The symbols move the objects like this.
z797: α>z61, η>-, τ>-, ε>z541, ρ>-
z808: α>z214, η>z518, τ>z746, ε>z670, ρ>z877
z119: α>z818, η>z14, τ>z566, ε>z910, ρ>z504
z448: α>z595, η>z689, τ>z148, ε>z979, ρ>z695
z682: α>-, η>z224, τ>z477, ε>-, ρ>z780
z25: α>z635, η>z547, τ>z363, ε>z696, ρ>z595
z379: α>z37, η>z61, τ>z541, ε>z370, ρ>z797
z670: α>z12, η>z808, τ>z518, ε>z214, ρ>z746
z780: α>z224, η>z818, τ>z910, ε>z477, ρ>z119
z979: α>z363, η>z448, τ>z689, ε>z595, ρ>z148
z195: α>z877, η>z115, τ>z117, ε>z103, ρ>z320
z103: α>z746, η>z195, τ>z115, ε>z877, ρ>z117
z647: α>z673, η>z482, τ>z805, ε>z771, ρ>z156
z61: α>z370, η>z541, τ>z797, ε>z379, ρ>-
z541: α>z379, η>z797, τ>-, ε>z61, ρ>-
z826: α>z23, η>z779, τ>z68, ε>z353, ρ>z84
z353: α>z538, η>z826, τ>z779, ε>z23, ρ>z68
z518: α>z670, η>z746, τ>z877, ε>z808, ρ>z103
z746: α>z808, η>z877, τ>z103, ε>z518, ρ>z195
z695: α>z689, η>z300, τ>z37, ε>z148, ρ>z370
z117: α>z195, η>z320, τ>z540, ε>z115, ρ>z635
z538: α>z566, η>z23, τ>z353, ε>z504, ρ>z826
z23: α>z504, η>z353, τ>z826, ε>z538, ρ>z779
z477: α>z682, η>z780, τ>z818, ε>z224, ρ>z910
z156: α>z482, η>z12, τ>z214, ε>z805, ρ>z670
z696: α>z540, η>z25, τ>z547, ε>z635, ρ>z363
z224: α>-, η>z477, τ>z780, ε>z682, ρ>z818
z877: α>z518, η>z103, τ>z195, ε>z746, ρ>z115
z771: α>z84, η>z647, τ>z482, ε>z673, ρ>z805
z910: α>z780, η>z119, τ>z14, ε>z818, ρ>z566
z370: α>z300, η>z379, τ>z61, ε>z37, ρ>z541
z818: α>z477, η>z910, τ>z119, ε>z780, ρ>z14
z504: α>z14, η>z538, τ>z23, ε>z566, ρ>z353
z805: α>z647, η>z156, τ>z12, ε>z482, ρ>z214
z12: α>z805, η>z214, τ>z670, ε>z156, ρ>z808
z320: α>z115, η>z540, τ>z635, ε>z117, ρ>z696
z595: α>z547, η>z979, τ>z448, ε>z363, ρ>z689
z363: α>z25, η>z595, τ>z979, ε>z547, ρ>z448
z673: α>z68, η>z771, τ>z647, ε>z84, ρ>z482
z689: α>z979, η>z148, τ>z695, ε>z448, ρ>z300
z482: α>z771, η>z805, τ>z156, ε>z647, ρ>z12
z779: α>z353, η>z68, τ>z84, ε>z826, ρ>z673
z540: α>z117, η>z635, τ>z696, ε>z320, ρ>z25
z14: α>z910, η>z566, τ>z504, ε>z119, ρ>z538
z68: α>z826, η>z84, τ>z673, ε>z779, ρ>z771
z635: α>z320, η>z696, τ>z25, ε>z540, ρ>z547
z300: α>z148, η>z37, τ>z370, ε>z695, ρ>z379
z214: α>z156, η>z670, τ>z808, ε>z12, ρ>z518
z37: α>z695, η>z370, τ>z379, ε>z300, ρ>z61
z115: α>z103, η>z117, τ>z320, ε>z195, ρ>z540
z566: α>z119, η>z504, τ>z538, ε>z14, ρ>z23
z148: α>z448, η>z695, τ>z300, ε>z689, ρ>z37
z84: α>z779, η>z673, τ>z771, ε>z68, ρ>z647
z547: α>z696, η>z363, τ>z595, ε>z25, ρ>z979

The rows follow the links: the fewer symbols apart two objects are, the more alike their rows tend to be.

Each row is also shifted at random along 7 hidden directions that mean nothing.

Known rows, each with its object:
[ -94  -29  -27   79   16   49   15   17  -72   34   39  -11  -57   -3   16   33  -34  -75   18  -12  -30   95  -37   69  -84    8   30   -9   20  -81   12   -7   55  -26  -41   50  -11  -12   42   64   11   11   67   -3   13  -17  -22   -7] -> z482
[ -70  -15   -3  -27   73  136  -40   20   46  -53  -43   75   67  -63 -120  -99   84   45  -13  100  122   70   90  -58   80  -94 -124   45  -74   33  -60   90  -44  -89   30   43  -64  -53 -115 -103  -96  105   -4   22  -74   16 -152   64] -> z689
[ 141    2   24   -4   -6    0  -49  -34   62  -36  -37  -26   39   28 -137  -19   48   53   15   34  -14    1    9  -37   44  -60 -101   43  -48   21  -34   40  -55  -39  -59   34   -7  -60  -50  -33  -31    2   -4  -94  -81   18  -49   15] -> z797
[ -97  -55  -44   67   21   26  -44   -5  -39   36   55   29  -80   20 -117   47  -35  -76   51    3  -30   28  -41   82 -108  -53  -47   31  -35 -142  -67   78   58  -97  -36  172   36 -163  -28  -20   -2    9   47  -31  -46   43 -114    3] -> z647
[ 256  -39  -32   46  -49   -6  -64   21  -72   40  119   53  -73   50  115   92  -86  -56    7  -68  -97  -58  -59   20  -53   98  134  -36   32  -59  -16   32   59  -90  -10  -21   57 -133   -8  -35   97  -41  -22  -35   62   34  -33   35] -> z818
[  16  -11    1  -21   29  -35  -23   14  -46   41   73  -63  -83   66  -25   84  -78  -52   36  -37 -193   68  -88   58  -97   13   20  -20  -17 -117  -37   48   31    4 -112   73   18  -47  -14   -6   54    2   19 -184  -26    4 -105  -22] -> z673
[-180   21    2  -10  -56  -88 -105    3   10   14    8  -69  -47   77   58   54  -48   17   45  -66 -112  -64  -81  -17  -25   72   80  -47   64  -18   56  -64    1  -61  -62  -15   47  -43   36    2   99  -84  -18 -109   29   23  109  -10] -> z224
[ 152   -3   10   93    7   47   35  -30   16  -19  -72  -40   29  -36 -104  -50   68   -5   10   48   89   81   24   32   -5  -80  -97   46    0    8   30  -45  -13    1  -25   43  -43   39   51  102  -77    8   81   58  -45  -36   54  -22] -> z635
[  42   38    9 -194  127  -27  121   97  -40   50   23   61   -2 -134  175  -53  -48  -45  -76   25   80  -12   83   35  -22    1   66  -51    4   25  -14   -6   54  156  197  -52  -37  184  -18  -49  -60   97  -38  192   86  -65  -25  -56] -> z808
[ -67  -32   16  -17    5  -39   66    5  -77   52  159   37  -47   32   43  108  -90  -80  -43  -36 -165  -17  -31   70  -68   30   56   11  -56  -63 -105  112   52   68  -27  -21   34  -78  -47  -25   25   17  -16  -76    8  -12 -176  -14] -> z771
[ 171  -42  -86    0  -26  -26  103  -10  -49   38   45  127  -58  -10   94   43  -50  -55    8  -66   74 -104  -13   23  -45   82   99  -37    9  -60  -10   36   67   88  140   46   85   28   36  -39   67  -20  -66  162   93   73    5   14] -> z780
[  37  -53  -53   60   -5   80   -9   44  -96   37  107  119  -48  -24  133   41  -58  -77  -17  -29   19   -7    1   28  -41   74  119  -27   21  -47  -22   45   78  -83   61  -19   15  -90  -17  -38   43   20   -7   89   75   21  -71   52] -> z826
[  75  -24   50   78   14   57  -21   13  -36   12   81   30   23  -44  -37    3    7  -52  -57   60    6   26   58   62  -16  -80  -52   70  -38   16  -73   45   26  -89  -17  -31  -42 -140  -51   29  -97   35   70   34  -42  -64 -101   -6] -> z195
[-177  -10   31   88    1   19  -38   28  -56   38   59   -7  -18  -41   43   15  -23  -72  -29   20   10   11   18   83  -60  -33   17   27   34   -7    0  -41   55  -91   -2  -26  -23  -91   25   77  -50  -10   85   75   13  -65   30  -33] -> z670
[-137   -9  -36  -39   28   57  122   15  -62    1   37   15  -20   29   97   39  -44  -14   -8  -46  -98  124  -44  -25    4  104   87  -61  -16  -35    2   52    2  144  -39  -45  -20  154    5  -15   78   56  -42  -94   43    8 -104   37] -> z477
[ 134  -83 -100    0   40  117   -5   48  -75   23  108  207  -60  -33   45   24  -50  -66    4   -7   66  -15   20    5  -36   45   63  -19  -47  -99  -95  160   76  -90  115   91   37 -137 -102 -166   35   75  -60   91   43   93 -217   95] -> z119
[ -51   41   77  -32  -25   -7   -4   -1   36  -39   -6  -35   90   -4   49  -25   36   66  -64   25  -36  -11   44  -64  104    8   -1   14   -6  135    3  -23  -62   27  -31 -171  -49   37  -27   11  -29    4  -22  -50   -9  -57   20    6] -> z379
[  90  -19  -81    4   23    4   17    5  -29   25  -30   -3  -86   20   -2   17  -34  -38   77  -46   11   49  -68   29  -79   40   37  -52   31 -117   46  -12   42   21   10  134   34   60   56    1   71   -7    2    7   33   58   29    0] -> z538
[-314   -3   26  -56  -25 -132   47  -16  -18   47  104   13  -36   39   26   91  -73  -40  -29  -47 -122 -127  -27   52  -52   20   39   11  -35  -28  -80   57   32   91   20  -17   72  -61  -19  -24   25  -38  -42  -32   10    3  -58  -47] -> z84
[  27   38    6 -143   70  -93 -160   92    4   57   18  -39  -81  -19   71   -1  -80  -22   33   -9  -47  -74  -21   31  -86   -8   53  -59   57  -63   18  -46   49 -118   53   70   24  -67  -34  -85   24   -9   -9  -13   29    0   52  -49] -> z805

Start, symbols taken left to right, then the object you end at.
Answers are names.
[  87  -55  -66  142    6  169  160   24 -160   23   83   68  -35  -24  173   47  -44 -103  -33  -39  -10  202  -27   46  -44  117  142  -46   30  -49   34   10   69   79  -22  -72  -52  125   76   98   51   61   48   57   95  -33  -70   52]
α ε ρ α ε: z353
[  24   73  137 -270   55 -211  -50   74   37   54  124   -3   29  -46  110   25  -83    8 -117   28 -124 -235   79   20    9  -50   24   13  -46   97 -125   44    8   51  114 -142   23  -88 -136 -128  -74   11  -81   -5    5  -83  -73  -94]
α η τ ρ ρ: z696
[  94   11   76  -22  -24    4 -155   35   33  -20   66   46   67  -23   35  -17   14   42  -67   50   -2 -119   76  -48   81  -31   -3   40  -14  114  -59   30  -25 -179   21 -130  -19 -205 -117  -88  -53   -1  -22   -2  -19  -27  -44   32]
α α η ρ: z148
[  26   63    4 -280  100  -89 -149  119   21   31   19  -56  -70   32  132   10 -103   40   34  -38 -170  -26  -53  -63  -19   74  107 -121   33  -47   14    2   -3  -36    7   10    9   39  -92 -185  103   31  -99 -189   39   28  -42   -2]
ε ε ρ ρ ρ α ρ: z84
[-172   28   82  -94  -18 -101 -203    7  118  -18   13   31   62  -18  -92  -39   33   74  -33   65   40 -245   86  -46   70 -111  -96   72  -39  100  -89   36  -40 -187   70  -22   39 -264 -140 -140  -85  -34  -48   18  -69   11   -8  -10]
η ρ ε η η ε: z300
[ 180  -16   84   83   -8   12  -30   21  -72   39  150  -12    4  -10   30   65  -45  -77  -78   27 -122   15   20   89  -48  -41    8   61  -19   15  -81   35   40  -82  -73  -96  -34 -170  -41   62  -65    7   79  -46  -26  -95 -107  -26]
η ρ ε η ρ α τ: z635
[ -36   -2    9  -24   37  -33   98   26  -69   54   70   10  -34  -38   84   38  -60  -77  -41  -12  -36   13    3   79  -69   10   52  -10    0  -32  -24    6   59  101   44  -22   -2   56   27   43  -16   22   21   62   43  -52  -33  -52]
ρ τ ε ρ ε α ε τ: z746
[-128  -33  -96  -95   25  -51  135  -15    5   25   -9  146  -48  -36    0   -3  -22  -25   20  -33  135 -125   16    9  -28   24   20  -21  -42  -72  -47   83   46  150  200  129   93   70   -6 -109   28   18 -101  186   57  103  -44    2]
ρ ρ η τ α η η: z779
[-132   41   86  -58   54   29   30   50  -15   -2   25  -34   70  -65   84  -39    8    6  -90   56  -28   69   72    0   49  -30   -2   12   -9  104  -16  -18  -21   41   -5 -156  -94   71  -33   31  -83   65   26   -1   -2 -112  -38  -24]
α ρ ε α ρ α η: z115
[ 147   29   40 -110   29  -40   37   -5   58  -24  -24   -7   57  -10  -47  -29   26   56  -35   34  -15  -27   41  -43   64  -39  -63   20  -59   60  -47   43  -53   87   18  -36  -15   51  -61  -54  -43   34  -49  -41  -41  -10  -60  -10]
α ρ ε ρ η: z61
[ 128   47   54 -125   47  -65 -140   59   67    6  -24   -2   30  -68    6  -70   14   37  -24   57   77 -128   77  -16   24  -80  -41   11   17   67  -12  -37   -8 -117  102  -15   -9  -84  -70  -82  -76    4  -15   80  -12  -27   58  -35]
ε τ η ε ε α: z117
[ -17   54   54  -89    4  -64   -3   -7   79  -32  -72  -47   67  -19  -15  -55   47   76  -26   30   33  -58   46  -53   76  -36  -48    8   -2  100   18  -48  -58   52   28  -64  -16   73  -10   -7  -45   -9  -28   10  -20  -28   79  -30]
τ τ α ε ε: z695
[  87   39   30 -101   69   14   21   15   53  -32  -77  -35   54  -40  -51  -75   47   53  -12   54   37   61   47  -41   57  -57  -80    3  -30   49    1   -1  -52   57    8   -5  -57  110  -34  -27  -59   60   -7  -19  -42  -27  -22  -12]
α η η ε τ ρ: z148
[-215  -10  -50   60   32  131  108   38  -98    6   -4   -1  -21  -25  148   -4  -20  -43   -3  -28    3  201  -28    4  -14   98  109  -69   53  -24   83  -48   29   76  -28  -56  -70  194   81   82   52   54   36   20   77  -32    9   33]
ρ τ α ρ α α: z84
[ -31  -10  108  107  -61  -50  -13    6  -83   54  179  -22   10   -1   98   99  -65  -88 -106   -2 -141  -61   17  106  -50  -12   58   64    7   51  -67   -5   51  -51  -58 -173  -11 -176   -3  110  -54  -47   77   -5   10 -119  -28  -55]
τ η τ ρ: z540
